Here is a tiny trained network, its code and every weight. The questions are about switching its units off for an input and a class, where a switched-off unit gives its printed mean instead of its output.

import numpy as np


def w(rows, s, z=0):
    codes = np.array(rows[::2]) - 128.0
    scale = np.full(codes.shape[1], s)
    scale[-1] = z or s
    return codes * scale


def norm(h):
    return h / np.sqrt((h * h).mean(-1, keepdims=True) + 1e-5)


def f(y):
    return np.maximum(y, 0)


def log_softmax(a):
    a = a - a.max(-1, keepdims=True)
    return a - np.log(np.exp(a).sum(-1, keepdims=True))


def net(x, mask):
    res = np.array(x, float).reshape(1, 5) / 4 @ E
    u = 0
    for l in range(3):
        y = f(norm(res) @ A[l][:, :-1].T + A[l][:, -1])
        res = res + np.where(mask[u : u + 8], y, B[l][:, -1]) @ B[l][:, :-1]
        u += 8
    return log_softmax(norm(res)[-1] @ U[:, :-1].T + U[:, -1])


A, B = {}, {}
E = w([
[250,105,179,77,192,79,215,155],'x0',
[55,4,190,86,112,47,114,128],'x1',
[27,177,72,140,170,24,171,214],'x2',
[199,156,113,164,71,51,183,142],'x3',
[149,82,67,197,128,165,97,255],'x4',
],0.0075)
A[0] = w([
[201,82,229,66,118,84,226,29,139],'0.n0',
[112,185,213,9,178,103,151,13,150],'0.n1',
[91,191,54,66,153,105,89,181,100],'0.n2',
[96,190,194,2,196,139,154,39,153],'0.n3',
[201,167,139,97,172,234,108,108,114],'0.n4',
[154,224,103,142,124,145,32,66,47],'0.n5',
[202,71,241,86,123,70,133,68,2],'0.n6',
[148,148,145,166,39,124,133,157,71],'0.n7',
],0.0085,0.0042)
B[0] = w([
[139,242,209,114,72,85,103,124,254],'0.n0',
[111,224,134,47,112,64,50,107,247],'0.n1',
[81,128,197,152,119,98,176,61,164],'0.n2',
[84,254,230,111,148,68,38,108,231],'0.n3',
[160,142,60,39,150,141,133,126,192],'0.n4',
[44,178,217,124,128,103,116,197,173],'0.n5',
[88,158,222,46,133,141,56,81,200],'0.n6',
[183,136,157,85,125,160,132,159,145],'0.n7',
],0.0098,0.0099)
A[1] = w([
[104,103,86,75,114,138,61,121,149],'1.n0',
[171,175,96,115,157,77,217,152,73],'1.n1',
[142,133,61,89,161,205,106,132,19],'1.n2',
[84,155,73,188,118,156,175,179,6],'1.n3',
[160,115,143,166,91,88,122,154,247],'1.n4',
[209,158,88,188,3,173,131,112,127],'1.n5',
[184,140,48,153,77,124,157,78,71],'1.n6',
[131,75,87,149,125,115,121,149,1],'1.n7',
],0.011,0.0031)
B[1] = w([
[203,87,114,227,46,120,141,177,252],'1.n0',
[255,57,80,134,71,169,236,139,220],'1.n1',
[151,116,13,161,101,64,208,149,179],'1.n2',
[89,134,242,124,102,121,81,92,192],'1.n3',
[156,188,163,70,91,167,120,159,228],'1.n4',
[154,97,74,156,174,7,82,51,200],'1.n5',
[108,98,36,114,106,133,127,84,145],'1.n6',
[130,148,151,132,94,119,225,177,147],'1.n7',
],0.01,0.0039)
A[2] = w([
[150,102,27,157,201,121,254,121,130],'2.n0',
[13,54,108,138,110,214,97,84,139],'2.n1',
[86,118,156,230,49,220,130,180,102],'2.n2',
[240,64,170,99,144,191,84,47,85],'2.n3',
[175,86,90,113,63,99,132,134,147],'2.n4',
[80,207,198,181,113,71,58,99,253],'2.n5',
[79,118,247,68,151,115,106,146,105],'2.n6',
[25,118,159,241,208,56,95,86,177],'2.n7',
],0.0089,0.0024)
B[2] = w([
[61,156,68,145,143,145,73,128,147],'2.n0',
[238,73,203,139,71,126,154,159,143],'2.n1',
[148,185,185,120,119,153,172,112,150],'2.n2',
[64,185,43,118,156,57,41,74,143],'2.n3',
[124,43,78,184,134,189,148,140,152],'2.n4',
[166,158,75,96,103,48,109,126,249],'2.n5',
[136,222,103,53,145,90,92,103,203],'2.n6',
[161,212,110,69,161,15,1,109,166],'2.n7',
],0.01,0.017)
U = w([
[140,108,204,152,80,223,190,171,2],'0',
[91,186,153,102,128,101,38,81,246],'1',
[173,44,5,178,126,167,137,138,46],'2',
],0.015,0.0043)

Each question gives the input, the list of numbers given to net, and the class t.
The units are the neurons (one row each of A and B). Each row of codes is followed by its name. A weight is (code - 128) times the scale printed after its matrix; where a second scale follows, it is the last column's (A, B and U).
mask holds one flag per neuron, layer by layer. A switched-off neuron (its flag False) gives its mean, the last column of its row in B, instead of its output. The means were averaged over made-up inputs and are rounded, as every weight is.
A unit's drop is (log p(t) with every unit on - log p(t) with that unit switched off) / (log p(t) with every unit on - log p(t) with every unit switched off).
most important unit: the unit with the biggest drop
k most important neurons: the k neurons with the biggest drops, biggest first
top k neurons in layer l: the k neurons of layer l with the biggest drops, biggest first
drop of u: that unit's drop, to one decimal
input [-6,7,-6,0,5], class 0: most important unit	0.n0
input [4,-2,8,2,7], class 0: 3 most important neurons	[1.n1, 1.n3, 0.n1]
input [-5,-4,-5,-8,4], class 2: 3 most important neurons	[1.n2, 0.n4, 0.n3]
input [-3,-1,-5,1,1], class 2: top 3 neurons in layer 0	[0.n3, 0.n0, 0.n4]
input [-4,3,-4,0,4], class 2: 2 most important neurons	[0.n3, 0.n0]
input [6,5,7,3,1], class 0: top 2 neurons in layer 1	[1.n1, 1.n4]
input [-7,8,1,2,0], class 0: 2 most important neurons	[0.n3, 0.n0]
input [-4,7,1,-4,8], class 0: 2 most important neurons	[0.n3, 0.n0]
input [6,-6,-3,4,1], class 2: top 2 neurons in layer 0	[0.n3, 0.n1]
input [-3,-3,0,7,0], class 2: top 2 neurons in layer 0	[0.n3, 0.n6]
input [4,-5,8,-5,6], class 0: 4 most important neurons	[1.n1, 0.n3, 0.n6, 1.n3]
input [3,6,4,-1,7], class 0: top 4 neurons in layer 0	[0.n3, 0.n6, 0.n5, 0.n0]
input [-5,8,-8,-4,5], class 2: top 2 neurons in layer 2	[2.n3, 2.n4]
input [7,-2,8,7,6], class 2: most important unit	1.n1
input [-5,-2,-4,-4,5], class 2: 2 most important neurons	[1.n2, 0.n3]
input [-8,-3,-7,-7,4], class 2: drop of 0.n6	0.2
input [7,-1,2,1,5], class 2: drop of 1.n1	0.1
input [-7,5,1,-5,8], class 0: drop of 0.n3	0.6
input [-1,3,0,1,2], class 0: drop of 0.n3	0.9
